Below is a small trained network, with its code and all its weights. Each question gives an input and a target symbol and asks what happens when units are switched off, that is, made to give their printed mean instead of their output.

import numpy as np


def w(rows, s, z=0):
    codes = np.array(rows[::2]) - 128.0
    scale = np.full(codes.shape[1], s)
    scale[-1] = z or s
    return codes * scale


def norm(h):
    return h / np.sqrt((h * h).mean(-1, keepdims=True) + 1e-5)


def f(y):
    return y / 2 * (1 + np.tanh(0.7978845608 * (y + 0.044715 * y**3)))


def softmax(a):
    e = np.exp(a - a.max(-1, keepdims=True))
    return e / e.sum(-1, keepdims=True)


def log_softmax(a):
    a = a - a.max(-1, keepdims=True)
    return a - np.log(np.exp(a).sum(-1, keepdims=True))


def net(x, mask):
    ids = ['βγζθμσ'.index(c) for c in x.split()]
    T = len(ids)
    res = E[ids] + P[:T]
    r = norm(res)
    for j in range(2):
        rows = slice(2 * j, 2 * j + 2)
        q, k, v = (r @ M[0][rows].T for M in (Q, K, V))
        z = softmax(np.where(np.tri(T) > 0, q @ k.T / 2**0.5, -1e9)) @ v
        o = O[0][rows]
        res = res + np.where(mask[j], z, o[:, -1]) @ o[:, :-1]
    y = f(norm(res) @ A[0][:, :-1].T + A[0][:, -1])
    res = res + np.where(mask[2:18], y, B[0][:, -1]) @ B[0][:, :-1]
    return log_softmax(norm(res)[-1] @ U[:, :-1].T + U[:, -1])


Q, K, V, O, A, B = {}, {}, {}, {}, {}, {}
E = w([
[161,115,55,66],'β',
[57,92,207,173],'γ',
[126,166,138,179],'ζ',
[52,110,119,198],'θ',
[117,103,193,134],'μ',
[159,124,242,254],'σ',
],0.0038)
P = w([
[131,159,230,130],'0',
[175,164,242,127],'1',
[140,162,215,110],'2',
[112,162,209,115],'3',
[94,162,200,126],'4',
[68,163,206,133],'5',
[36,150,196,144],'6',
[28,153,197,142],'7',
[11,152,207,139],'8',
],0.0011)
Q[0] = w([
[102,135,105,165],'h0',
[243,97,160,149],'h0',
[232,54,38,18],'h1',
[225,126,30,4],'h1',
],0.0039)
K[0] = w([
[182,134,73,158],'h0',
[92,211,183,216],'h0',
[49,121,236,216],'h1',
[85,195,253,251],'h1',
],0.005)
V[0] = w([
[85,2,197,149],'h0',
[90,217,199,197],'h0',
[121,38,160,83],'h1',
[85,119,216,192],'h1',
],0.0024)
O[0] = w([
[197,74,120,188,186],'h0',
[177,88,3,57,255],'h0',
[132,153,94,54,128],'h1',
[59,179,186,167,151],'h1',
],0.0032,0.0024)
A[0] = w([
[87,167,217,100,116],'n0',
[128,214,111,83,61],'n1',
[131,210,157,162,25],'n2',
[143,163,205,177,252],'n3',
[151,178,58,121,115],'n4',
[176,10,150,103,91],'n5',
[76,102,84,141,200],'n6',
[110,162,160,224,111],'n7',
[236,117,220,61,183],'n8',
[62,67,151,116,197],'n9',
[97,157,163,88,167],'n10',
[110,148,165,140,186],'n11',
[83,61,108,183,219],'n12',
[255,83,166,128,196],'n13',
[181,117,151,112,216],'n14',
[11,179,143,60,2],'n15',
],0.004,0.00088)
B[0] = w([
[137,50,98,126,167],'n0',
[119,154,172,175,110],'n1',
[77,197,137,102,153],'n2',
[125,144,65,26,250],'n3',
[111,78,204,165,135],'n4',
[102,254,80,229,154],'n5',
[209,140,139,81,156],'n6',
[119,156,112,52,245],'n7',
[158,98,23,78,165],'n8',
[167,156,79,175,193],'n9',
[172,112,146,138,134],'n10',
[152,108,100,79,172],'n11',
[204,151,73,125,211],'n12',
[143,134,18,167,167],'n13',
[132,118,77,168,145],'n14',
[202,161,121,176,113],'n15',
],0.0027,0.002)
U = w([
[32,2,202,155,175],'β',
[34,159,32,235,63],'γ',
[239,84,212,59,2],'ζ',
[214,173,194,232,162],'θ',
[208,66,13,53,179],'μ',
[50,226,154,32,166],'σ',
],0.0071,0.0024)

Each question gives the input, a string of symbols that net reads in full, and the target symbol t.
The units are the heads (2 rows each of Q, K, V and O) and the neurons (one row each of A and B). Each row of codes is followed by its name. A weight is (code - 128) times the scale printed after its matrix; where a second scale follows, it is the last column's (O, A, B and U).
mask holds one flag per unit, heads first, then neurons. A switched-off unit (its flag False) gives its mean, the last column of its rows in O or B, instead of its output. The means were averaged over made-up inputs and are rounded, as every weight is.
A unit's drop is (log p(t) with every unit on - log p(t) with that unit switched off) / (log p(t) with every unit on - log p(t) with every unit switched off).
unit that matters most: the unit with the biggest drop
k most important neurons: the k neurons with the biggest drops, biggest first
heads that matter: for each layer, one digit per head in row order, 1 if its drop is at least 0.15 and else 0, layers parted by /
drop when u is switched off: that unit's drop, to one decimal
input β ζ ζ ζ ζ ζ γ σ ζ, target β: 2 most important neurons : n4, n5
input γ ζ ζ μ, target μ: heads that matter : 01
input σ σ μ β γ ζ γ, target γ: 3 most important neurons : n5, n9, n4
input β σ β, target ζ: 2 most important neurons : n5, n15
input μ ζ ζ ζ β ζ, target β: unit that matters most : n4
input β θ μ θ ζ ζ γ γ ζ, target θ: heads that matter : 01
input ζ β ζ, target γ: heads that matter : 11
input θ ζ β γ, target μ: heads that matter : 01
input β μ θ γ β γ β, target θ: 4 most important neurons : n15, n3, n7, n1
input μ β ζ θ, target μ: 3 most important neurons : n12, n6, n5
input μ β σ, target μ: drop when h1 is switched off : 0.6
input ζ ζ ζ μ θ μ ζ, target σ: drop when n1 is switched off : 0.0
input γ θ σ σ γ γ γ γ μ, target μ: drop when h0 is switched off : 0.8
input ζ ζ β ζ β, target ζ: most important neuron : n3
